Here is a tiny trained network, its code and every weight. The questions are about switching its units off for an input and a target symbol, where a switched-off unit gives its printed mean instead of its output.

import numpy as np


def w(rows, s, z=0):
    codes = np.array(rows[::2]) - 128.0
    scale = np.full(codes.shape[1], s)
    scale[-1] = z or s
    return codes * scale


def f(y):
    return np.maximum(y, 0)


def softmax(a):
    e = np.exp(a - a.max(-1, keepdims=True))
    return e / e.sum(-1, keepdims=True)


def log_softmax(a):
    a = a - a.max(-1, keepdims=True)
    return a - np.log(np.exp(a).sum(-1, keepdims=True))


def net(x, mask):
    ids = ['αγδεζλμξπσψ'.index(c) for c in x.split()]
    T = len(ids)
    res = E[ids] + P[:T]
    u = 0
    for l in range(2):
        q, k, v = (res @ M[l].T for M in (Q, K, V))
        z = softmax(np.where(np.tri(T) > 0, q @ k.T / 4**0.5, -1e9)) @ v
        res = res + np.where(mask[u], z, O[l][:, -1]) @ O[l][:, :-1]
        u += 1
        y = f(res @ A[l][:, :-1].T + A[l][:, -1])
        res = res + np.where(mask[u : u + 12], y, B[l][:, -1]) @ B[l][:, :-1]
        u += 12
    return log_softmax(res[-1] @ U[:, :-1].T + U[:, -1])


Q, K, V, O, A, B = {}, {}, {}, {}, {}, {}
E = w([
[90,33,132,149,119,154,139],'α',
[98,162,131,145,172,162,184],'γ',
[158,73,123,191,136,184,211],'δ',
[155,142,144,122,57,60,124],'ε',
[65,107,65,79,108,142,131],'ζ',
[139,168,86,130,27,160,142],'λ',
[202,87,176,88,51,126,124],'μ',
[118,155,116,100,103,123,72],'ξ',
[91,49,138,92,159,155,48],'π',
[99,67,157,144,186,186,123],'σ',
[250,188,215,145,198,103,167],'ψ',
],0.014)
P = w([
[40,133,162,254,119,85,46],'0',
[75,118,114,75,111,168,218],'1',
[97,109,127,39,102,126,203],'2',
[97,130,119,39,97,119,245],'3',
[97,130,120,33,98,86,234],'4',
[79,119,132,35,96,72,237],'5',
],0.0064)
Q[0] = w([
[90,36,71,175,108,189,62],'L0H1',
[65,19,133,40,86,197,254],'L0H1',
[78,145,132,67,172,54,178],'L0H1',
[104,108,182,66,122,90,124],'L0H1',
],0.0068)
K[0] = w([
[21,110,102,197,89,255,107],'L0H1',
[191,206,143,150,64,144,74],'L0H1',
[223,179,154,138,188,31,216],'L0H1',
[221,171,86,100,169,178,137],'L0H1',
],0.0063)
V[0] = w([
[127,124,173,103,244,155,100],'L0H1',
[198,190,133,151,157,108,204],'L0H1',
[124,1,139,127,114,217,129],'L0H1',
[37,128,48,34,69,84,150],'L0H1',
],0.0068)
O[0] = w([
[134,165,50,139,138,58,129,3],'L0H1',
[130,64,98,161,91,146,71,146],'L0H1',
[60,124,116,82,126,101,152,112],'L0H1',
[97,161,143,102,106,250,74,173],'L0H1',
],0.011,0.0036)
A[0] = w([
[118,217,111,77,59,53,161,101],'L0N1',
[144,78,95,197,169,107,148,160],'L0N2',
[90,65,221,16,173,142,189,253],'L0N3',
[29,104,121,66,89,187,169,164],'L0N4',
[154,66,54,160,156,196,100,155],'L0N5',
[222,152,161,109,86,143,250,176],'L0N6',
[157,193,72,253,30,96,23,194],'L0N7',
[186,49,184,181,64,52,80,145],'L0N8',
[132,182,111,137,84,199,140,172],'L0N9',
[33,118,64,172,153,110,216,163],'L0N10',
[96,171,170,206,171,186,213,156],'L0N11',
[172,153,52,36,117,106,183,147],'L0N12',
],0.0064,0.0043)
B[0] = w([
[143,132,179,113,184,209,121,147],'L0N1',
[122,148,125,179,102,106,154,153],'L0N2',
[56,176,131,54,19,142,165,246],'L0N3',
[130,141,129,159,64,239,72,240],'L0N4',
[86,234,152,172,149,96,138,140],'L0N5',
[42,101,143,43,150,138,106,200],'L0N6',
[110,180,165,172,231,149,162,162],'L0N7',
[69,55,138,108,151,158,255,175],'L0N8',
[76,169,143,113,153,193,134,193],'L0N9',
[178,136,119,113,48,66,62,156],'L0N10',
[195,125,134,129,61,72,48,159],'L0N11',
[150,73,190,216,73,172,64,155],'L0N12',
],0.0065,0.011)
Q[1] = w([
[157,142,129,153,130,203,82],'L1H1',
[107,129,71,159,112,215,108],'L1H1',
[219,115,103,200,236,3,118],'L1H1',
[89,181,18,190,111,104,28],'L1H1',
],0.005)
K[1] = w([
[85,83,149,141,91,135,113],'L1H1',
[117,85,194,130,99,163,140],'L1H1',
[219,159,189,3,11,201,128],'L1H1',
[65,122,106,86,37,126,20],'L1H1',
],0.0057)
V[1] = w([
[126,217,148,113,182,233,21],'L1H1',
[143,120,100,214,38,139,65],'L1H1',
[107,75,173,146,94,216,188],'L1H1',
[13,153,66,2,94,129,121],'L1H1',
],0.0082)
O[1] = w([
[176,152,162,143,106,155,232,70],'L1H1',
[137,143,248,236,45,134,54,117],'L1H1',
[190,2,235,120,198,167,120,255],'L1H1',
[221,183,123,38,100,82,136,135],'L1H1',
],0.0096,0.0073)
A[1] = w([
[52,24,153,195,123,130,72,238],'L1N1',
[182,65,206,166,159,166,163,82],'L1N2',
[95,144,89,216,184,97,105,137],'L1N3',
[109,68,163,138,213,126,133,157],'L1N4',
[144,177,88,86,62,92,162,240],'L1N5',
[125,61,2,150,137,152,96,163],'L1N6',
[204,175,131,178,196,101,159,164],'L1N7',
[78,225,202,248,91,164,150,105],'L1N8',
[111,108,211,125,146,160,197,205],'L1N9',
[33,99,157,161,133,128,91,182],'L1N10',
[107,99,134,230,80,134,103,112],'L1N11',
[158,225,200,157,55,177,62,254],'L1N12',
],0.0063,0.0028)
B[1] = w([
[207,205,100,107,167,137,147,234],'L1N1',
[97,135,2,124,69,173,48,212],'L1N2',
[69,153,170,166,125,83,178,160],'L1N3',
[93,163,152,99,177,126,112,190],'L1N4',
[94,215,169,131,202,180,83,178],'L1N5',
[158,95,248,151,151,125,127,177],'L1N6',
[66,122,128,106,195,169,105,139],'L1N7',
[112,61,124,81,97,104,220,199],'L1N8',
[96,160,87,218,106,173,102,223],'L1N9',
[248,136,56,130,94,147,132,204],'L1N10',
[157,124,102,63,71,69,118,165],'L1N11',
[119,67,140,137,142,8,137,255],'L1N12',
],0.0061,0.02)
U = w([
[72,112,255,151,129,74,79,38],'α',
[137,96,7,80,82,44,211,76],'γ',
[228,121,50,132,86,106,78,92],'δ',
[139,197,88,180,142,233,80,134],'ε',
[248,154,158,130,116,107,184,212],'ζ',
[102,48,158,193,90,120,115,87],'λ',
[143,37,106,19,151,119,165,63],'μ',
[3,153,173,130,169,112,239,236],'ξ',
[143,206,77,76,127,124,181,43],'π',
[16,159,95,154,107,101,76,105],'σ',
[129,115,129,138,162,116,151,252],'ψ',
],0.0057,0.0028)

Each question gives the input, a string of symbols that net reads in full, and the target symbol t.
The units are the heads (4 rows each of Q, K, V and O) and the neurons (one row each of A and B). Each row of codes is followed by its name. A weight is (code - 128) times the scale printed after its matrix; where a second scale follows, it is the last column's (O, A, B and U).
mask holds one flag per unit, layer by layer, with each layer's heads first. A switched-off unit (its flag False) gives its mean, the last column of its rows in O or B, instead of its output. The means were averaged over made-up inputs and are rounded, as every weight is.
A unit's drop is (log p(t) with every unit on - log p(t) with that unit switched off) / (log p(t) with every unit on - log p(t) with every unit switched off).
The circuit of an input: a set's keep is (log p(t) with only the set's units on - log p(t) with every unit switched off) / (log p(t) with every unit on - log p(t) with every unit switched off). Starting from the 12 units with the biggest drops (on a tie, the unit counted first), units are removed one at a time, each time the one whose removal leaves the highest keep (on an exact tie, the one counted first), for as long as the keep stays at least 0.8.
units of the circuit, in order: the units of the circuit, biggest drop first
most important unit: the unit with the biggest drop
k most important neurons: the k neurons with the biggest drops, biggest first
k most important neurons of layer l: the k neurons of layer l with the biggest drops, biggest first
input μ δ λ γ, target μ: units of the circuit, in order -> (L1H1 L0H1)
input λ σ δ ψ, target ε: 4 most important neurons -> (L0N3 L1N2 L1N12 L1N9)
input γ γ δ π μ, target γ: most important unit -> L1H1
input μ λ μ ε δ, target μ: units of the circuit, in order -> (L1H1 L0H1 L0N8 L0N4)
input π γ δ γ, target π: units of the circuit, in order -> (L0H1 L1H1 L1N5)
input μ μ δ, target μ: units of the circuit, in order -> (L1H1 L0H1)
input ε ψ π λ, target ε: units of the circuit, in order -> (L1H1 L0N3 L1N1 L0H1)
input μ ε σ ε ξ, target μ: 3 most important neurons -> (L0N8 L0N4 L1N9)
input μ ξ ζ ζ μ, target μ: units of the circuit, in order -> (L1H1 L0H1 L0N8 L0N4)
input ψ ε λ ξ ε, target ψ: 3 most important neurons -> (L1N10 L1N1 L0N8)
input ε λ λ σ, target ε: 2 most important neurons of layer 0 -> (L0N8 L0N7)
input ε μ λ π ε, target ε: 2 most important neurons of layer 0 -> (L0N8 L0N3)
input γ ζ μ λ π ξ, target γ: 2 most important neurons -> (L1N8 L0N3)
input ζ ξ δ ε, target ζ: units of the circuit, in order -> (L1H1)
input δ μ ξ ε, target δ: 2 most important neurons -> (L1N10 L1N1)
input λ λ ζ, target λ: 2 most important neurons -> (L1N12 L1N9)
input ψ μ μ ψ, target ψ: 2 most important neurons -> (L0N8 L0N12)
input ε λ λ α, target ε: 2 most important neurons of layer 0 -> (L0N8 L0N7)
input ψ λ ε, target ψ: 2 most important neurons -> (L1N10 L0N8)
input ζ γ α δ, target ζ: units of the circuit, in order -> (L1H1)
input π λ λ ζ, target π: 2 most important neurons of layer 1 -> (L1N5 L1N9)
input γ π λ π, target γ: 2 most important neurons -> (L1N8 L0N3)
input ψ ζ ξ ζ μ ψ, target ψ: 2 most important neurons -> (L0N4 L0N8)
input α μ γ δ δ, target α: 3 most important neurons of layer 1 -> (L1N10 L1N1 L1N2)
